Here is a tiny trained network, its code and every weight. The questions are about switching its units off for an input and a class, where a switched-off unit gives its printed mean instead of its output.

import numpy as np


def w(rows, s, z=0):
    codes = np.array(rows[::2]) - 128.0
    scale = np.full(codes.shape[1], s)
    scale[-1] = z or s
    return codes * scale


def norm(h):
    return h / np.sqrt((h * h).mean(-1, keepdims=True) + 1e-5)


def f(y):
    return np.maximum(y, 0)


def log_softmax(a):
    a = a - a.max(-1, keepdims=True)
    return a - np.log(np.exp(a).sum(-1, keepdims=True))


def net(x, mask):
    res = np.array(x, float).reshape(1, 6) / 4 @ E
    u = 0
    for l in range(2):
        y = f(norm(res) @ A[l][:, :-1].T + A[l][:, -1])
        res = res + np.where(mask[u : u + 8], y, B[l][:, -1]) @ B[l][:, :-1]
        u += 8
    return log_softmax(norm(res)[-1] @ U[:, :-1].T + U[:, -1])


A, B = {}, {}
E = w([
[131,76,219,93,255,187,45],'x0',
[28,133,77,130,180,53,65],'x1',
[131,127,33,21,25,181,186],'x2',
[124,121,83,195,145,212,172],'x3',
[211,12,92,208,139,52,26],'x4',
[246,229,93,73,192,102,56],'x5',
],0.0079)
A[0] = w([
[15,54,87,162,123,199,139,4],'0.n0',
[49,120,88,32,137,53,93,159],'0.n1',
[153,138,199,145,99,147,159,102],'0.n2',
[148,144,76,194,140,1,78,119],'0.n3',
[160,213,128,95,128,106,134,54],'0.n4',
[215,78,55,96,16,168,171,160],'0.n5',
[25,104,105,115,7,91,186,87],'0.n6',
[126,225,34,52,174,170,124,114],'0.n7',
],0.02,0.0034)
B[0] = w([
[117,132,115,224,184,187,154,201],'0.n0',
[76,181,93,127,150,149,79,205],'0.n1',
[140,97,83,103,129,169,155,168],'0.n2',
[200,119,75,161,105,55,136,216],'0.n3',
[146,177,122,80,117,189,166,184],'0.n4',
[117,96,49,32,105,139,58,249],'0.n5',
[127,188,253,135,76,97,159,232],'0.n6',
[70,169,170,112,143,166,61,221],'0.n7',
],0.027,0.016)
A[1] = w([
[161,70,171,84,204,88,81,136],'1.n0',
[59,137,210,77,103,170,88,93],'1.n1',
[95,156,185,189,118,116,221,7],'1.n2',
[114,166,126,150,126,140,155,39],'1.n3',
[114,69,142,89,175,61,4,2],'1.n4',
[96,142,150,94,85,91,126,22],'1.n5',
[144,52,150,98,108,125,147,100],'1.n6',
[44,114,101,51,157,24,98,111],'1.n7',
],0.021,0.004)
B[1] = w([
[98,175,147,91,80,154,191,151],'1.n0',
[173,223,183,151,169,113,164,248],'1.n1',
[175,21,111,77,86,115,113,177],'1.n2',
[99,101,110,60,177,55,172,153],'1.n3',
[93,33,193,81,6,176,135,186],'1.n4',
[83,131,134,111,164,144,131,161],'1.n5',
[123,188,112,97,130,156,115,143],'1.n6',
[109,105,42,57,194,135,125,188],'1.n7',
],0.02,0.016)
U = w([
[104,33,104,207,205,207,175,3],'0',
[193,89,59,229,122,8,93,101],'1',
[166,91,211,139,47,98,189,69],'2',
[65,247,200,86,155,178,126,212],'3',
[129,92,35,31,70,128,57,185],'4',
],0.013,0.003)

Each question gives the input, the list of numbers given to net, and the class t.
The units are the neurons (one row each of A and B). Each row of codes is followed by its name. A weight is (code - 128) times the scale printed after its matrix; where a second scale follows, it is the last column's (A, B and U).
mask holds one flag per neuron, layer by layer. A switched-off neuron (its flag False) gives its mean, the last column of its row in B, instead of its output. The means were averaged over made-up inputs and are rounded, as every weight is.
A unit's drop is (log p(t) with every unit on - log p(t) with that unit switched off) / (log p(t) with every unit on - log p(t) with every unit switched off).
The circuit of an input: a set's keep is (log p(t) with only the set's units on - log p(t) with every unit switched off) / (log p(t) with every unit on - log p(t) with every unit switched off). Starting from the 12 units with the biggest drops (on a tie, the unit counted first), units are removed one at a time, each time the one whose removal leaves the highest keep (on an exact tie, the one counted first), for as long as the keep stays at least 0.8.
units of the circuit, in order: the units of the circuit, biggest drop first
k most important neurons: the k neurons with the biggest drops, biggest first
k most important neurons of layer l: the k neurons of layer l with the biggest drops, biggest first
drop of u: that unit's drop, to one decimal
input [1,4,-7,-8,1,-3], class 4: units of the circuit, in order	(0.n6)
input [3,-6,-7,8,0,1], class 0: units of the circuit, in order	(0.n5; 0.n6; 0.n7)
input [-6,-6,-5,-1,1,-7], class 2: units of the circuit, in order	(0.n6; 1.n2)
input [-4,8,-8,-2,6,7], class 1: 2 most important neurons of layer 0	(0.n3; 0.n5)
input [-3,4,-1,-4,6,3], class 1: 2 most important neurons	(0.n3; 0.n5)
input [1,-3,1,1,-5,-8], class 2: 2 most important neurons	(0.n6; 1.n2)
input [-1,-7,-1,-6,0,4], class 4: 2 most important neurons	(0.n6; 0.n7)
input [5,5,-7,-8,-1,-7], class 4: 4 most important neurons	(0.n6; 1.n1; 0.n7; 0.n4)
input [6,-7,5,4,-4,1], class 4: 4 most important neurons	(0.n5; 0.n6; 0.n0; 0.n2)
input [-8,-2,-5,4,7,-8], class 2: 3 most important neurons	(0.n6; 0.n1; 1.n7)
input [7,3,-8,-7,4,0], class 4: 2 most important neurons	(0.n6; 0.n0)
input [-6,-4,-4,-4,6,2], class 1: 2 most important neurons	(0.n3; 0.n7)
input [6,0,7,4,1,-6], class 0: 2 most important neurons of layer 0	(0.n0; 0.n7)
input [0,-7,4,0,-4,4], class 4: units of the circuit, in order	(0.n5)
input [8,8,-7,-4,4,-2], class 4: 2 most important neurons of layer 1	(1.n4; 1.n7)
input [5,3,-7,-1,-2,-2], class 4: 3 most important neurons of layer 0	(0.n0; 0.n7; 0.n4)
input [8,8,5,8,8,-1], class 0: 2 most important neurons of layer 0	(0.n0; 0.n6)
input [-6,4,7,-3,7,-8], class 3: 3 most important neurons of layer 0	(0.n6; 0.n5; 0.n1)
input [7,-4,1,-8,8,-6], class 2: 2 most important neurons	(0.n5; 1.n4)
input [2,4,-4,6,-6,-6], class 0: most important neuron of layer 0	(0.n0)
input [-7,-8,-7,-3,7,4], class 1: 2 most important neurons of layer 0	(0.n3; 0.n7)
input [8,5,2,2,-8,-5], class 0: 2 most important neurons	(0.n0; 0.n5)
input [1,8,-8,-5,8,8], class 1: 2 most important neurons of layer 0	(0.n3; 0.n5)
input [2,-6,3,-6,3,3], class 4: drop of 1.n0	0.0
input [-4,5,-1,-2,6,-8], class 1: drop of 1.n4	0.1
input [-6,5,-3,1,6,3], class 1: drop of 0.n3	0.4
